Below are the code and all the weights of a small trained network. Each question names an input and a target symbol and asks about switching units off, where a switched-off unit gives its printed mean instead of its output.

import numpy as np


def w(rows, s, z=0):
    codes = np.array(rows[::2]) - 128.0
    scale = np.full(codes.shape[1], s)
    scale[-1] = z or s
    return codes * scale


def norm(h):
    return h / np.sqrt((h * h).mean(-1, keepdims=True) + 1e-5)


def f(y):
    return np.maximum(y, 0)


def softmax(a):
    e = np.exp(a - a.max(-1, keepdims=True))
    return e / e.sum(-1, keepdims=True)


def log_softmax(a):
    a = a - a.max(-1, keepdims=True)
    return a - np.log(np.exp(a).sum(-1, keepdims=True))


def net(x, mask):
    ids = ['ΔΦΨαβεζθλξπτ'.index(c) for c in x.split()]
    T = len(ids)
    res = E[ids] + P[:T]
    u = 0
    for l in range(3):
        q, k, v = (norm(res) @ M[l].T for M in (Q, K, V))
        z = softmax(np.where(np.tri(T) > 0, q @ k.T / 2**0.5, -1e9)) @ v
        res = res + np.where(mask[u], z, O[l][:, -1]) @ O[l][:, :-1]
        u += 1
        y = f(norm(res) @ A[l][:, :-1].T + A[l][:, -1])
        res = res + np.where(mask[u : u + 4], y, B[l][:, -1]) @ B[l][:, :-1]
        u += 4
    return log_softmax(norm(res)[-1] @ U[:, :-1].T + U[:, -1])


Q, K, V, O, A, B = {}, {}, {}, {}, {}, {}
E = w([
[130,102,222,122,85,154,96,35,144,123,67,162],'Δ',
[143,185,183,3,119,63,4,68,80,116,125,151],'Φ',
[83,113,115,105,163,165,204,84,142,190,140,212],'Ψ',
[163,92,166,100,196,78,119,151,113,91,211,95],'α',
[115,106,153,188,191,151,99,125,165,104,120,214],'β',
[175,76,117,149,67,122,117,157,165,90,62,147],'ε',
[158,142,19,143,87,153,128,128,153,131,144,165],'ζ',
[163,93,128,145,167,57,190,247,128,163,202,156],'θ',
[138,129,115,115,160,150,98,23,193,182,84,118],'λ',
[66,103,54,122,95,123,196,231,119,144,177,167],'ξ',
[179,54,133,115,3,158,103,152,104,127,162,161],'π',
[64,241,114,116,62,176,48,194,72,180,122,79],'τ',
],0.014)
P = w([
[122,217,85,202,236,151,96,166,1,84,125,117],'0',
[151,68,140,118,119,78,37,174,73,232,34,215],'1',
[149,103,109,119,108,68,40,181,180,144,145,149],'2',
[150,118,113,131,111,108,39,173,181,161,116,187],'3',
[164,79,149,81,171,70,46,181,120,166,100,183],'4',
[133,98,99,125,125,106,75,175,171,135,131,201],'5',
[159,134,160,101,159,101,45,172,180,117,149,164],'6',
[132,131,93,118,143,116,75,197,205,107,156,197],'7',
[161,108,141,96,162,101,40,181,174,108,137,183],'8',
[136,118,140,105,143,124,46,180,206,110,157,179],'9',
],0.0069)
Q[0] = w([
[163,8,161,121,146,136,139,119,191,103,165,224],'0.h0',
[93,94,148,178,119,163,253,104,35,144,64,21],'0.h0',
],0.0054)
K[0] = w([
[113,86,163,202,174,157,217,96,125,96,123,59],'0.h0',
[169,86,127,62,37,85,138,186,229,253,131,101],'0.h0',
],0.0053)
V[0] = w([
[211,113,100,139,82,160,196,11,2,68,192,10],'0.h0',
[108,209,160,5,233,141,209,18,49,126,237,200],'0.h0',
],0.0038)
O[0] = w([
[79,140,169,25,145,135,249,119,44,205,144,132,4],'0.h0',
[39,32,210,114,138,116,110,134,120,132,152,171,235],'0.h0',
],0.011,0.0025)
A[0] = w([
[150,186,224,88,203,47,30,51,12,51,127,106,188],'0.n0',
[163,8,121,128,100,149,94,131,161,178,92,152,253],'0.n1',
[149,85,86,181,103,163,198,182,120,187,150,178,208],'0.n2',
[61,102,133,41,52,4,190,98,178,230,188,45,127],'0.n3',
],0.0044,0.0023)
B[0] = w([
[157,122,103,160,91,140,153,153,160,121,134,135,254],'0.n0',
[145,186,157,144,130,102,97,128,142,81,83,137,250],'0.n1',
[194,99,124,121,135,138,100,72,96,78,106,113,193],'0.n2',
[173,158,174,175,164,117,117,103,115,123,7,128,153],'0.n3',
],0.013,0.0062)
Q[1] = w([
[184,131,166,110,156,41,20,115,178,23,131,255],'1.h0',
[199,178,83,179,122,131,66,137,168,100,119,204],'1.h0',
],0.0074)
K[1] = w([
[57,208,86,117,119,254,121,198,73,181,119,104],'1.h0',
[15,161,149,119,136,186,131,145,75,116,96,119],'1.h0',
],0.0086)
V[1] = w([
[133,124,86,253,247,106,206,132,249,112,78,125],'1.h0',
[122,158,62,109,251,242,252,38,60,123,119,102],'1.h0',
],0.005)
O[1] = w([
[160,120,100,255,188,62,117,82,119,190,175,182,15],'1.h0',
[112,60,122,176,68,136,159,103,137,196,90,71,2],'1.h0',
],0.013,0.0059)
A[1] = w([
[146,170,109,3,200,166,204,165,138,30,172,117,8],'1.n0',
[146,197,72,105,149,159,96,147,113,128,153,117,75],'1.n1',
[42,59,93,162,165,113,126,235,56,71,152,95,197],'1.n2',
[219,238,238,112,85,68,75,165,59,36,20,164,178],'1.n3',
],0.0055,0.0014)
B[1] = w([
[91,152,87,104,80,232,121,112,195,112,102,255,184],'1.n0',
[68,17,149,139,117,250,151,39,139,210,61,133,155],'1.n1',
[119,140,228,86,87,86,132,30,249,108,150,127,142],'1.n2',
[28,114,82,126,174,170,211,133,145,120,157,142,254],'1.n3',
],0.0082,0.016)
Q[2] = w([
[191,184,131,137,184,76,148,162,1,214,141,52],'2.h0',
[169,98,172,209,187,95,73,128,180,149,221,228],'2.h0',
],0.0054)
K[2] = w([
[98,127,150,213,253,247,208,251,227,45,104,233],'2.h0',
[192,118,185,148,89,144,243,23,56,114,155,42],'2.h0',
],0.0055)
V[2] = w([
[216,95,189,56,111,89,221,31,90,135,224,67],'2.h0',
[116,158,117,87,100,92,180,3,253,34,98,213],'2.h0',
],0.005)
O[2] = w([
[104,144,97,100,122,127,110,66,103,40,73,71,79],'2.h0',
[147,252,108,144,137,52,177,150,67,147,100,133,254],'2.h0',
],0.011,0.0076)
A[2] = w([
[151,10,119,141,116,70,108,67,156,149,114,84,124],'2.n0',
[171,159,87,158,191,147,119,126,116,98,90,154,254],'2.n1',
[140,186,133,140,181,83,90,123,105,107,145,130,69],'2.n2',
[129,152,151,26,134,164,148,127,99,105,76,126,139],'2.n3',
],0.011,0.0024)
B[2] = w([
[84,108,61,2,206,182,140,103,184,122,57,183,168],'2.n0',
[125,139,155,106,130,138,162,99,142,123,223,22,230],'2.n1',
[82,114,108,119,76,198,116,217,9,118,59,86,170],'2.n2',
[210,114,242,118,59,89,83,20,145,176,180,88,245],'2.n3',
],0.0094,0.011)
U = w([
[48,106,147,184,129,89,103,143,114,130,93,172,149],'Δ',
[183,194,116,34,108,121,108,154,160,125,142,165,94],'Φ',
[122,81,103,166,190,106,75,55,147,177,155,173,178],'Ψ',
[217,142,122,194,181,123,63,164,94,148,176,165,231],'α',
[90,117,77,149,234,190,87,171,135,57,158,92,100],'β',
[132,176,74,146,92,106,160,153,118,92,77,66,149],'ε',
[246,124,76,143,151,179,141,88,130,178,190,79,169],'ζ',
[105,142,101,105,210,128,249,157,85,186,169,140,6],'θ',
[108,114,187,133,163,81,135,52,128,175,140,62,113],'λ',
[85,47,57,86,115,182,125,115,139,112,57,121,69],'ξ',
[254,60,161,132,54,165,77,158,123,131,111,53,143],'π',
[94,90,122,173,81,208,127,217,149,211,145,93,97],'τ',
],0.0086,0.002)

Each question gives the input, a string of symbols that net reads in full, and the target symbol t.
The units are the heads (2 rows each of Q, K, V and O) and the neurons (one row each of A and B). Each row of codes is followed by its name. A weight is (code - 128) times the scale printed after its matrix; where a second scale follows, it is the last column's (O, A, B and U).
mask holds one flag per unit, layer by layer, with each layer's heads first. A switched-off unit (its flag False) gives its mean, the last column of its rows in O or B, instead of its output. The means were averaged over made-up inputs and are rounded, as every weight is.
A unit's drop is (log p(t) with every unit on - log p(t) with that unit switched off) / (log p(t) with every unit on - log p(t) with every unit switched off).
The circuit of an input: a set's keep is (log p(t) with only the set's units on - log p(t) with every unit switched off) / (log p(t) with every unit on - log p(t) with every unit switched off). Starting from the 12 units with the biggest drops (on a tie, the unit counted first), units are removed one at a time, each time the one whose removal leaves the highest keep (on an exact tie, the one counted first), for as long as the keep stays at least 0.8.
units of the circuit, in order: the units of the circuit, biggest drop first
unit that matters most: the unit with the biggest drop
top k neurons: the k neurons with the biggest drops, biggest first
k most important neurons of layer l: the k neurons of layer l with the biggest drops, biggest first
input β ξ τ Δ θ, target β: units of the circuit, in order : (0.h0 2.n3)
input τ ζ τ Δ Ψ θ ζ α ζ, target τ: units of the circuit, in order : (2.h0 0.h0 1.h0)
input Δ λ ξ ξ Φ λ, target θ: unit that matters most : 0.n0
input ε β ζ ζ ε ζ Φ α, target ζ: units of the circuit, in order : (0.h0 1.h0)
input Δ Φ Φ ζ, target θ: units of the circuit, in order : (0.n0 1.h0 0.h0 2.n3)
input ε π ξ τ, target τ: units of the circuit, in order : (2.h0 1.n1)
input β τ τ Ψ Δ ε, target β: units of the circuit, in order : (0.h0 2.n3 1.h0)
input ε Δ β Φ π θ α ζ, target ζ: units of the circuit, in order : (0.h0 1.h0)
input λ ξ Δ ζ Φ Δ Ψ ξ α, target Ψ: top 2 neurons : (0.n2 2.n0)
input Δ ξ ε ε Φ Φ α Φ ξ, target θ: top 3 neurons : (0.n0 0.n3 0.n2)
input τ θ τ Δ, target τ: units of the circuit, in order : (2.h0 0.h0 1.h0 2.n3)
input λ ξ ξ Φ θ ε Φ, target Ψ: units of the circuit, in order : (1.h0 0.n2)
input θ Φ Φ Φ, target β: top 2 neurons : (0.n0 2.n3)
input τ λ τ Φ Φ Δ ζ Δ, target τ: unit that matters most : 2.h0
input α λ λ, target λ: units of the circuit, in order : (0.h0 1.h0 1.n0)
input α θ ε ε π ζ ξ α, target λ: units of the circuit, in order : (0.h0 0.n3 2.n3)
input Δ ε π Δ λ ζ ζ Δ ζ ε, target θ: top 2 neurons : (0.n0 1.n3)
input ξ Φ π, target ε: top 3 neurons : (1.n2 1.n3 0.n1)
input ξ α ζ Φ ξ ζ ζ, target ε: 2 most important neurons of layer 2 : (2.n3 2.n2)
input β λ Φ Φ α ξ α, target α: unit that matters most : 1.h0
input ζ τ ε τ ξ, target ξ: 2 most important neurons of layer 1 : (1.n0 1.n3)
input Δ ξ ξ α, target θ: top 2 neurons : (0.n0 0.n3)
input α ε ε β π ξ θ ζ ζ, target λ: top 2 neurons : (0.n2 0.n1)
input ξ Φ Δ Φ Φ, target ε: top 4 neurons : (1.n2 1.n3 0.n0 0.n1)
input Δ ζ α ζ τ, target τ: 2 most important neurons of layer 1 : (1.n1 1.n0)
input θ λ Φ ζ, target β: top 2 neurons : (2.n3 0.n2)
input ζ β β ζ Δ α, target ξ: top neuron : (2.n0)
input θ θ ζ, target β: top 3 neurons : (2.n3 1.n0 0.n1)
input ξ ζ ε Ψ Φ α α, target ε: 2 most important neurons of layer 1 : (1.n2 1.n3)
